Below are the code and all the weights of a small trained network. Each question names an input and a class and asks about switching units off, where a switched-off unit gives its printed mean instead of its output.

import numpy as np


def w(rows, s, z=0):
    codes = np.array(rows[::2]) - 128.0
    scale = np.full(codes.shape[1], s)
    scale[-1] = z or s
    return codes * scale


def f(y):
    return y / 2 * (1 + np.tanh(0.7978845608 * (y + 0.044715 * y**3)))


def log_softmax(a):
    a = a - a.max(-1, keepdims=True)
    return a - np.log(np.exp(a).sum(-1, keepdims=True))


def net(x, mask):
    res = np.array(x, float).reshape(1, 8) / 4 @ E
    y = f(res @ A[0][:, :-1].T + A[0][:, -1])
    res = res + np.where(mask, y, B[0][:, -1]) @ B[0][:, :-1]
    return log_softmax(res[-1] @ U[:, :-1].T + U[:, -1])


A, B = {}, {}
E = w([
[159,195,88,124,114,212,136,91,166,85,94,154],'x0',
[138,195,116,151,98,133,31,121,187,105,170,34],'x1',
[108,120,21,142,255,140,135,132,65,133,194,96],'x2',
[180,98,196,175,190,82,85,130,177,231,76,153],'x3',
[121,211,136,69,79,64,166,75,82,209,175,108],'x4',
[168,136,140,73,86,133,119,81,177,107,104,91],'x5',
[199,183,76,176,196,147,134,119,122,179,96,140],'x6',
[198,41,110,52,186,182,179,43,178,135,169,128],'x7',
],0.0064)
A[0] = w([
[67,156,75,123,111,122,122,136,33,117,141,123,137],'N1',
[157,201,47,99,172,82,104,81,117,173,141,86,137],'N2',
[130,142,143,118,142,156,158,144,137,153,103,152,85],'N3',
[86,77,213,40,42,69,165,116,109,141,135,129,163],'N4',
[119,70,172,176,134,105,93,164,146,172,133,127,202],'N5',
[86,215,122,116,108,178,103,89,173,102,136,149,134],'N6',
[91,71,170,201,179,93,85,158,173,143,122,143,115],'N7',
[140,16,61,115,180,210,139,130,145,39,133,109,117],'N8',
[122,215,144,98,1,155,114,115,230,68,134,112,169],'N9',
[118,159,122,132,117,123,126,109,150,110,91,125,63],'N10',
[125,103,120,119,117,92,103,149,133,125,100,90,63],'N11',
[161,144,143,153,108,135,194,112,97,151,82,180,159],'N12',
[107,63,109,119,185,182,119,126,159,94,120,137,180],'N13',
[140,68,179,210,156,106,116,147,124,163,89,174,225],'N14',
[173,175,75,136,180,109,95,129,123,186,165,91,194],'N15',
[84,99,210,44,43,81,144,81,141,143,167,124,137],'N16',
[112,120,138,161,158,80,91,140,117,137,145,108,254],'N17',
[183,91,127,144,138,135,182,125,80,151,61,170,135],'N18',
[22,200,83,144,128,117,129,133,7,111,178,128,136],'N19',
[161,126,117,141,159,102,115,113,98,158,131,97,202],'N20',
[153,119,73,139,112,120,127,128,102,110,136,96,73],'N21',
[123,75,167,220,170,62,102,157,131,136,114,123,162],'N22',
[176,150,135,133,71,180,126,117,188,85,116,106,204],'N23',
[80,168,90,140,97,114,148,147,36,103,147,128,207],'N24',
[139,160,139,160,92,126,95,131,190,126,127,109,156],'N25',
[116,123,105,119,159,179,124,98,172,95,134,134,169],'N26',
],0.0084,0.0017)
B[0] = w([
[139,116,107,125,86,117,187,159,75,102,152,102,193],'N1',
[136,187,109,162,216,80,141,113,157,137,114,62,199],'N2',
[138,126,118,124,127,135,145,122,122,151,134,160,138],'N3',
[75,111,115,49,127,46,31,98,110,182,130,124,232],'N4',
[54,126,157,135,117,149,102,156,118,108,89,105,190],'N5',
[195,136,141,146,96,153,143,133,136,106,120,75,184],'N6',
[78,122,188,138,96,187,123,138,146,99,145,102,201],'N7',
[97,93,61,118,120,107,139,95,179,13,168,205,235],'N8',
[249,163,106,146,96,184,9,114,130,127,103,96,255],'N9',
[179,115,137,127,130,152,132,116,131,144,171,112,139],'N10',
[122,120,135,115,111,146,130,114,112,149,145,144,134],'N11',
[184,103,119,118,169,147,126,140,104,191,138,182,173],'N12',
[81,128,108,114,113,119,133,102,161,66,130,175,190],'N13',
[93,105,210,122,115,203,154,148,125,167,132,152,225],'N14',
[117,182,151,131,192,90,170,81,172,141,124,68,197],'N15',
[112,83,113,59,121,52,40,117,78,162,110,117,223],'N16',
[93,126,159,128,118,134,183,143,127,128,113,95,172],'N17',
[157,138,122,147,130,115,151,141,136,158,121,233,187],'N18',
[140,113,93,164,85,110,226,202,52,96,146,93,233],'N19',
[111,166,144,146,176,119,138,131,149,150,118,127,160],'N20',
[128,135,126,135,116,119,152,135,118,114,121,134,140],'N21',
[87,118,205,146,102,195,132,145,146,136,142,109,209],'N22',
[177,159,114,150,122,184,79,111,139,103,141,153,197],'N23',
[143,104,86,129,91,98,178,165,65,126,147,99,203],'N24',
[140,138,140,120,109,181,105,130,114,118,132,82,173],'N25',
[122,132,117,149,127,113,112,119,164,62,113,142,167],'N26',
],0.015,0.0086)
U = w([
[102,98,63,136,140,131,137,68,222,18,182,206,231],'0',
[122,217,137,177,220,71,165,86,187,158,133,55,2],'1',
[253,191,97,159,92,193,56,100,149,112,110,92,37],'2',
[45,104,242,155,110,200,120,166,167,145,123,120,122],'3',
[103,100,135,34,119,33,45,87,108,192,117,103,188],'4',
[197,114,134,137,172,148,165,136,129,218,108,248,101],'5',
[156,141,65,180,95,79,218,224,27,113,185,77,145],'6',
],0.006,0.0005)

Each question gives the input, the list of numbers given to net, and the class t.
The units are the neurons (one row each of A and B). Each row of codes is followed by its name. A weight is (code - 128) times the scale printed after its matrix; where a second scale follows, it is the last column's (A, B and U).
mask holds one flag per neuron, in row order. A switched-off neuron (its flag False) gives its mean, the last column of its row in B, instead of its output. The means were averaged over made-up inputs and are rounded, as every weight is.
A unit's drop is (log p(t) with every unit on - log p(t) with that unit switched off) / (log p(t) with every unit on - log p(t) with every unit switched off).
The circuit of an input: a set's keep is (log p(t) with only the set's units on - log p(t) with every unit switched off) / (log p(t) with every unit on - log p(t) with every unit switched off). Starting from the 12 units with the biggest drops (on a tie, the unit counted first), units are removed one at a time, each time the one whose removal leaves the highest keep (on an exact tie, the one counted first), for as long as the keep stays at least 0.8.
circuit, biggest first: the units of the circuit, biggest drop first
top k neurons: the k neurons with the biggest drops, biggest first
drop of u: that unit's drop, to one decimal
input [-8,6,0,3,8,8,5,-8], class 1: circuit, biggest first => (N2)
input [3,-2,4,8,4,-4,-2,7], class 1: circuit, biggest first => (N15, N2)
input [2,-5,3,8,6,5,1,-5], class 1: top 2 neurons => (N2, N15)
input [0,3,0,-3,2,-3,-7,8], class 4: top 2 neurons => (N16, N4)
input [6,3,-2,2,2,-2,7,8], class 1: circuit, biggest first => (N2, N15)
input [1,0,-8,6,0,1,0,6], class 4: top 2 neurons => (N16, N4)
input [-5,-6,7,3,-6,2,7,1], class 0: top 2 neurons => (N8, N13)
input [-7,0,2,2,-7,-3,0,5], class 3: top 3 neurons => (N22, N14, N7)
input [-2,8,-7,-5,-4,-6,-8,8], class 2: top 2 neurons => (N9, N23)
input [2,8,8,4,-2,6,3,7], class 1: top 3 neurons => (N2, N15, N20)
input [8,5,7,-2,0,-5,3,3], class 0: top 3 neurons => (N8, N26, N13)
input [0,-7,-3,-2,8,-6,-1,2], class 4: drop of N4 => 1.5
input [0,1,2,3,-1,4,-2,0], class 3: drop of N4 => 0.5
input [0,-8,8,6,7,5,1,6], class 1: circuit, biggest first => (N2)
input [8,-5,0,2,-6,2,6,-1], class 0: drop of N8 => 0.5
input [0,-5,0,8,0,3,0,3], class 3: drop of N7 => 0.2
